Below are the code and all the weights of a small trained network. Each question names an input and a target symbol and asks about switching units off, where a switched-off unit gives its printed mean instead of its output.

import numpy as np


def w(rows, s, z=0):
    codes = np.array(rows[::2]) - 128.0
    scale = np.full(codes.shape[1], s)
    scale[-1] = z or s
    return codes * scale


def softmax(a):
    e = np.exp(a - a.max(-1, keepdims=True))
    return e / e.sum(-1, keepdims=True)


def log_softmax(a):
    a = a - a.max(-1, keepdims=True)
    return a - np.log(np.exp(a).sum(-1, keepdims=True))


def net(x, mask):
    ids = ['ΛΠΦΨαβγδεζημξστω'.index(c) for c in x.split()]
    T = len(ids)
    res = E[ids] + P[:T]
    u = 0
    for l in range(3):
        r = res
        for j in range(3):
            rows = slice(3 * j, 3 * j + 3)
            q, k, v = (r @ M[l][rows].T for M in (Q, K, V))
            z = softmax(np.where(np.tri(T) > 0, q @ k.T / 3**0.5, -1e9)) @ v
            o = O[l][rows]
            res = res + np.where(mask[u + j], z, o[:, -1]) @ o[:, :-1]
        u += 3
    return log_softmax(res[-1] @ U[:, :-1].T + U[:, -1])


Q, K, V, O = {}, {}, {}, {}
E = w([
[62,117,97,205],'Λ',
[165,219,62,59],'Π',
[120,151,157,63],'Φ',
[194,162,179,59],'Ψ',
[119,152,158,61],'α',
[119,149,153,60],'β',
[73,109,67,171],'γ',
[86,13,164,99],'δ',
[137,148,161,69],'ε',
[106,241,88,167],'ζ',
[168,31,74,55],'η',
[83,120,135,69],'μ',
[247,96,180,230],'ξ',
[81,152,216,171],'σ',
[78,174,159,59],'τ',
[88,142,91,157],'ω',
],0.015)
P = w([
[1,173,188,53],'0',
[111,113,128,88],'1',
[136,95,116,123],'2',
[142,70,102,151],'3',
[143,56,101,169],'4',
[150,75,112,189],'5',
],0.0075)
Q[0] = w([
[214,212,96,2],'0.h1',
[116,152,109,111],'0.h1',
[162,168,47,248],'0.h1',
[115,78,164,127],'0.h2',
[114,34,167,35],'0.h2',
[119,52,47,201],'0.h2',
[198,71,100,151],'0.h3',
[111,117,182,153],'0.h3',
[172,215,225,23],'0.h3',
],0.008)
K[0] = w([
[161,184,3,114],'0.h1',
[139,153,97,171],'0.h1',
[20,187,193,141],'0.h1',
[101,170,115,174],'0.h2',
[163,123,106,60],'0.h2',
[138,244,96,147],'0.h2',
[130,92,140,188],'0.h3',
[184,160,238,107],'0.h3',
[196,159,20,205],'0.h3',
],0.011)
V[0] = w([
[104,152,30,100],'0.h1',
[68,178,11,247],'0.h1',
[254,89,153,148],'0.h1',
[124,168,202,141],'0.h2',
[30,45,148,90],'0.h2',
[149,120,137,127],'0.h2',
[108,101,114,140],'0.h3',
[99,193,124,109],'0.h3',
[82,124,115,104],'0.h3',
],0.0074)
O[0] = w([
[92,151,80,59,102],'0.h1',
[163,93,94,113,1],'0.h1',
[98,60,255,110,104],'0.h1',
[117,175,51,120,156],'0.h2',
[137,87,153,76,187],'0.h2',
[206,110,119,107,127],'0.h2',
[201,141,38,77,122],'0.h3',
[138,142,151,163,136],'0.h3',
[187,182,155,143,146],'0.h3',
],0.0058,0.0056)
Q[1] = w([
[200,126,103,84],'1.h1',
[125,51,98,85],'1.h1',
[77,77,38,124],'1.h1',
[70,142,198,140],'1.h2',
[79,82,166,65],'1.h2',
[169,85,66,43],'1.h2',
[143,179,65,96],'1.h3',
[50,211,2,161],'1.h3',
[185,140,81,103],'1.h3',
],0.0093)
K[1] = w([
[83,127,69,78],'1.h1',
[183,85,84,145],'1.h1',
[124,128,159,144],'1.h1',
[70,104,127,213],'1.h2',
[136,7,117,167],'1.h2',
[182,72,36,113],'1.h2',
[162,174,88,48],'1.h3',
[74,146,83,101],'1.h3',
[187,176,156,115],'1.h3',
],0.011)
V[1] = w([
[82,68,82,126],'1.h1',
[152,176,59,169],'1.h1',
[115,163,211,149],'1.h1',
[187,160,155,47],'1.h2',
[136,98,24,76],'1.h2',
[242,42,144,169],'1.h2',
[171,116,89,133],'1.h3',
[21,163,118,94],'1.h3',
[254,96,128,127],'1.h3',
],0.0067)
O[1] = w([
[96,92,90,130,98],'1.h1',
[122,121,135,96,52],'1.h1',
[141,121,157,118,192],'1.h1',
[151,164,84,161,198],'1.h2',
[102,150,113,82,81],'1.h2',
[2,196,131,106,2],'1.h2',
[96,149,98,139,78],'1.h3',
[231,94,142,181,147],'1.h3',
[63,135,91,130,105],'1.h3',
],0.0087,0.0027)
Q[2] = w([
[114,165,148,158],'2.h1',
[114,175,54,31],'2.h1',
[174,179,197,26],'2.h1',
[70,221,45,70],'2.h2',
[69,106,180,124],'2.h2',
[112,175,189,254],'2.h2',
[166,231,45,151],'2.h3',
[96,158,175,21],'2.h3',
[134,104,205,190],'2.h3',
],0.0098)
K[2] = w([
[135,145,143,129],'2.h1',
[111,170,85,103],'2.h1',
[68,224,98,194],'2.h1',
[162,111,52,63],'2.h2',
[101,49,156,103],'2.h2',
[187,132,234,81],'2.h2',
[150,185,53,167],'2.h3',
[12,77,104,67],'2.h3',
[92,131,206,160],'2.h3',
],0.011)
V[2] = w([
[114,26,105,147],'2.h1',
[110,182,111,58],'2.h1',
[123,39,167,119],'2.h1',
[139,85,71,158],'2.h2',
[148,116,118,2],'2.h2',
[189,218,181,195],'2.h2',
[36,124,110,200],'2.h3',
[141,219,179,18],'2.h3',
[135,230,81,141],'2.h3',
],0.0098)
O[2] = w([
[125,153,215,84,120],'2.h1',
[146,90,107,243,67],'2.h1',
[63,91,192,41,184],'2.h1',
[137,169,118,41,104],'2.h2',
[99,6,43,130,159],'2.h2',
[123,163,160,177,228],'2.h2',
[237,169,165,86,1],'2.h3',
[83,146,145,255,155],'2.h3',
[42,236,130,58,55],'2.h3',
],0.0074,0.0061)
U = w([
[112,161,142,73,204],'Λ',
[133,146,59,135,145],'Π',
[150,113,114,156,105],'Φ',
[86,115,147,176,25],'Ψ',
[147,121,117,152,118],'α',
[128,112,115,161,103],'β',
[147,161,105,81,214],'γ',
[210,67,146,123,3],'δ',
[138,123,129,152,178],'ε',
[183,200,95,124,207],'ζ',
[105,100,75,99,79],'η',
[135,118,113,131,189],'μ',
[4,154,145,115,94],'ξ',
[174,153,181,125,131],'σ',
[157,116,111,155,113],'τ',
[105,154,121,111,200],'ω',
],0.011,0.0053)

Each question gives the input, a string of symbols that net reads in full, and the target symbol t.
The units are the heads (3 rows each of Q, K, V and O). Each row of codes is followed by its name. A weight is (code - 128) times the scale printed after its matrix; where a second scale follows, it is the last column's (O and U).
mask holds one flag per head, layer by layer. A switched-off head (its flag False) gives its mean, the last column of its rows in O, instead of its output. The means were averaged over made-up inputs and are rounded, as every weight is.
A unit's drop is (log p(t) with every unit on - log p(t) with that unit switched off) / (log p(t) with every unit on - log p(t) with every unit switched off).
The circuit of an input: a set's keep is (log p(t) with only the set's units on - log p(t) with every unit switched off) / (log p(t) with every unit on - log p(t) with every unit switched off). Starting from all 9 units, units are removed one at a time, each time the one whose removal leaves the highest keep (on an exact tie, the one counted first), for as long as the keep stays at least 0.8.
units of the circuit, in order: the units of the circuit, biggest drop first
most important unit: the unit with the biggest drop
which heads matter: for each layer, one digit per head in row order, 1 if its drop is at least 0.15 and else 0, layers parted by /
drop of u: that unit's drop, to one decimal
input Π Ψ Λ ξ, target ξ: units of the circuit, in order => [1.h3, 2.h3]
input η Λ Ψ ξ τ, target ξ: units of the circuit, in order => [0.h1, 1.h3]
input μ ε ξ Ψ σ, target σ: which heads matter => 100 / 010 / 011
input γ Φ ξ ξ ε, target ξ: most important unit => 1.h2
input ξ ω ξ γ ξ β, target ξ: units of the circuit, in order => [1.h2, 1.h3]
input ξ ξ ε ξ, target σ: units of the circuit, in order => [0.h1, 2.h2]
input ξ ξ ε ω, target σ: units of the circuit, in order => [2.h3, 0.h1, 2.h2, 1.h2]
input Λ ε Λ ξ, target γ: units of the circuit, in order => [2.h3, 0.h1, 1.h3]
input δ Λ τ δ δ ξ, target Λ: which heads matter => 000 / 001 / 101
input Φ γ δ, target δ: units of the circuit, in order => [2.h3, 0.h1]
input ξ ω η, target η: units of the circuit, in order => [2.h2, 1.h2]
input α σ η Π ξ ε, target ξ: units of the circuit, in order => [1.h3, 0.h1]
input τ σ τ, target σ: units of the circuit, in order => [1.h3, 2.h2]
input Ψ η ω ξ, target Ψ: units of the circuit, in order => [1.h3, 2.h3, 2.h2, 0.h1]
input μ δ ε, target δ: units of the circuit, in order => [2.h3, 0.h2, 1.h3]
input β η ξ α, target ξ: which heads matter => 100 / 011 / 000
input ξ σ ε, target σ: units of the circuit, in order => [2.h3, 0.h1, 2.h2]
input ε β ξ Ψ, target ξ: units of the circuit, in order => [1.h3, 1.h2]
input ε Ψ δ τ, target δ: most important unit => 2.h3
input ξ Λ δ ξ Λ, target σ: which heads matter => 100 / 000 / 011
input ξ η β ω γ, target σ: units of the circuit, in order => [0.h1, 2.h3, 2.h2, 1.h2]
input ξ ξ τ, target ξ: most important unit => 0.h1
input Φ τ δ μ, target δ: which heads matter => 010 / 011 / 001
input ξ Ψ η ε ξ, target σ: which heads matter => 100 / 010 / 011
input α ζ α, target ζ: which heads matter => 100 / 000 / 110
input Ψ ξ γ, target Ψ: drop of 2.h3 => 0.5
input ω η μ, target η: most important unit => 2.h2
input Φ ξ Λ Π ζ, target ζ: drop of 2.h3 => 0.2
input η α μ ω Λ Π, target Π: drop of 1.h3 => 0.1
input Ψ Λ ε μ ζ ξ, target Ψ: drop of 2.h2 => 0.2
